Below is a small trained network, with its code and all its weights. Each question gives an input and a class and asks what happens when units are switched off, that is, made to give their printed mean instead of their output.

import numpy as np


def w(rows, s, z=0):
    codes = np.array(rows[::2]) - 128.0
    scale = np.full(codes.shape[1], s)
    scale[-1] = z or s
    return codes * scale


def f(y):
    return np.maximum(y, 0)


def log_softmax(a):
    a = a - a.max(-1, keepdims=True)
    return a - np.log(np.exp(a).sum(-1, keepdims=True))


def net(x, mask):
    res = np.array(x, float).reshape(1, 8) / 4 @ E
    y = f(res @ A[0][:, :-1].T + A[0][:, -1])
    res = res + np.where(mask, y, B[0][:, -1]) @ B[0][:, :-1]
    return log_softmax(res[-1] @ U[:, :-1].T + U[:, -1])


A, B = {}, {}
E = w([
[138,129,126,126,134],'x0',
[138,131,108,105,166],'x1',
[121,194,235,88,196],'x2',
[130,255,103,110,79],'x3',
[107,126,129,129,121],'x4',
[115,169,109,237,210],'x5',
[102,128,113,111,149],'x6',
[143,129,132,132,126],'x7',
],0.0097)
A[0] = w([
[135,30,204,109,164,249],'neuron 0',
[136,210,92,115,98,147],'neuron 1',
[122,111,170,105,144,143],'neuron 2',
[113,138,144,135,76,144],'neuron 3',
[119,83,110,163,138,219],'neuron 4',
[134,121,73,167,129,168],'neuron 5',
[90,108,157,126,125,213],'neuron 6',
[127,236,61,133,84,148],'neuron 7',
[170,88,153,146,128,204],'neuron 8',
[103,176,205,184,194,37],'neuron 9',
[133,164,110,126,115,145],'neuron 10',
[115,166,202,173,203,100],'neuron 11',
[133,202,140,88,126,108],'neuron 12',
[138,146,87,162,95,117],'neuron 13',
[75,55,103,130,139,179],'neuron 14',
[117,117,99,169,126,141],'neuron 15',
[146,86,76,73,70,242],'neuron 16',
[106,161,153,97,100,115],'neuron 17',
[149,80,64,71,64,252],'neuron 18',
[144,51,140,163,171,230],'neuron 19',
[137,136,45,207,149,189],'neuron 20',
[134,137,72,166,129,92],'neuron 21',
[136,130,167,71,118,155],'neuron 22',
[132,124,220,8,108,145],'neuron 23',
[120,86,135,154,116,226],'neuron 24',
[139,208,113,83,98,166],'neuron 25',
[136,115,98,109,169,147],'neuron 26',
[119,133,99,128,55,142],'neuron 27',
[136,82,94,63,72,198],'neuron 28',
[130,173,110,121,110,145],'neuron 29',
[119,185,88,158,129,89],'neuron 30',
],0.013,0.0032)
B[0] = w([
[169,32,123,111,166,245],'neuron 0',
[84,184,167,110,125,196],'neuron 1',
[138,94,142,122,140,172],'neuron 2',
[139,139,136,125,134,158],'neuron 3',
[128,131,105,185,123,185],'neuron 4',
[83,119,120,159,145,180],'neuron 5',
[155,106,134,134,140,167],'neuron 6',
[34,132,117,53,150,220],'neuron 7',
[146,113,120,152,127,174],'neuron 8',
[188,168,58,102,104,214],'neuron 9',
[101,137,132,108,139,159],'neuron 10',
[192,155,70,110,106,220],'neuron 11',
[127,173,170,122,102,188],'neuron 12',
[83,123,110,109,150,169],'neuron 13',
[152,123,106,176,122,194],'neuron 14',
[109,119,127,162,135,165],'neuron 15',
[176,184,85,109,127,226],'neuron 16',
[140,150,175,123,121,170],'neuron 17',
[179,194,79,108,129,237],'neuron 18',
[154,122,112,207,104,216],'neuron 19',
[39,107,97,170,136,214],'neuron 20',
[76,112,133,127,144,169],'neuron 21',
[136,124,188,133,119,187],'neuron 22',
[134,84,252,145,135,251],'neuron 23',
[139,120,111,164,131,176],'neuron 24',
[120,186,181,134,100,203],'neuron 25',
[130,119,119,145,102,154],'neuron 26',
[120,154,113,121,137,184],'neuron 27',
[185,161,94,108,145,221],'neuron 28',
[111,163,143,114,126,166],'neuron 29',
[79,122,108,87,149,171],'neuron 30',
],0.03,0.012)
U = w([
[238,134,71,139,149,248],'0',
[159,212,102,64,91,101],'1',
[108,110,140,254,98,107],'2',
[58,136,143,148,148,165],'3',
[193,44,190,126,146,10],'4',
[123,161,228,152,88,99],'5',
],0.0089,0.0013)

Each question gives the input, the list of numbers given to net, and the class t.
The units are the neurons (one row each of A and B). Each row of codes is followed by its name. A weight is (code - 128) times the scale printed after its matrix; where a second scale follows, it is the last column's (A, B and U).
mask holds one flag per neuron, in row order. A switched-off neuron (its flag False) gives its mean, the last column of its row in B, instead of its output. The means were averaged over made-up inputs and are rounded, as every weight is.
A unit's drop is (log p(t) with every unit on - log p(t) with that unit switched off) / (log p(t) with every unit on - log p(t) with every unit switched off).
The circuit of an input: a set's keep is (log p(t) with only the set's units on - log p(t) with every unit switched off) / (log p(t) with every unit on - log p(t) with every unit switched off). Starting from the 12 units with the biggest drops (on a tie, the unit counted first), units are removed one at a time, each time the one whose removal leaves the highest keep (on an exact tie, the one counted first), for as long as the keep stays at least 0.8.
units of the circuit, in order: the units of the circuit, biggest drop first
most important unit: the unit with the biggest drop
k most important neurons: the k neurons with the biggest drops, biggest first
drop when u is switched off: that unit's drop, to one decimal
input [7,2,3,0,-3,0,2,1], class 4: most important unit : neuron 18
input [-5,-3,-7,1,8,7,7,-3], class 3: units of the circuit, in order : [neuron 7; neuron 21]
input [2,-1,0,7,-5,8,-4,-3], class 3: units of the circuit, in order : [neuron 20; neuron 7]
input [8,-2,1,2,-1,-1,-1,-5], class 5: units of the circuit, in order : [neuron 9; neuron 11]
input [7,-1,-5,1,-6,0,4,4], class 1: 2 most important neurons : [neuron 0; neuron 23]
input [7,-7,1,4,-3,8,3,-3], class 1: 3 most important neurons : [neuron 9; neuron 11; neuron 23]
input [-6,-7,2,4,-8,0,-2,2], class 5: 2 most important neurons : [neuron 18; neuron 16]
input [6,4,4,-6,6,0,-1,-5], class 4: 4 most important neurons : [neuron 18; neuron 0; neuron 16; neuron 28]
input [4,3,7,-2,2,0,-4,7], class 4: 2 most important neurons : [neuron 23; neuron 18]
input [8,7,1,5,8,-4,6,-5], class 5: 3 most important neurons : [neuron 23; neuron 9; neuron 11]
input [-3,6,-7,6,2,3,4,1], class 3: drop when neuron 13 is switched off : 0.0
input [3,-6,2,-2,6,-5,4,0], class 4: drop when neuron 23 is switched off : 0.1
input [-6,2,7,-3,-3,0,4,-7], class 4: drop when neuron 23 is switched off : 0.4
input [3,0,0,-8,-6,4,4,-7], class 2: units of the circuit, in order : [neuron 19]
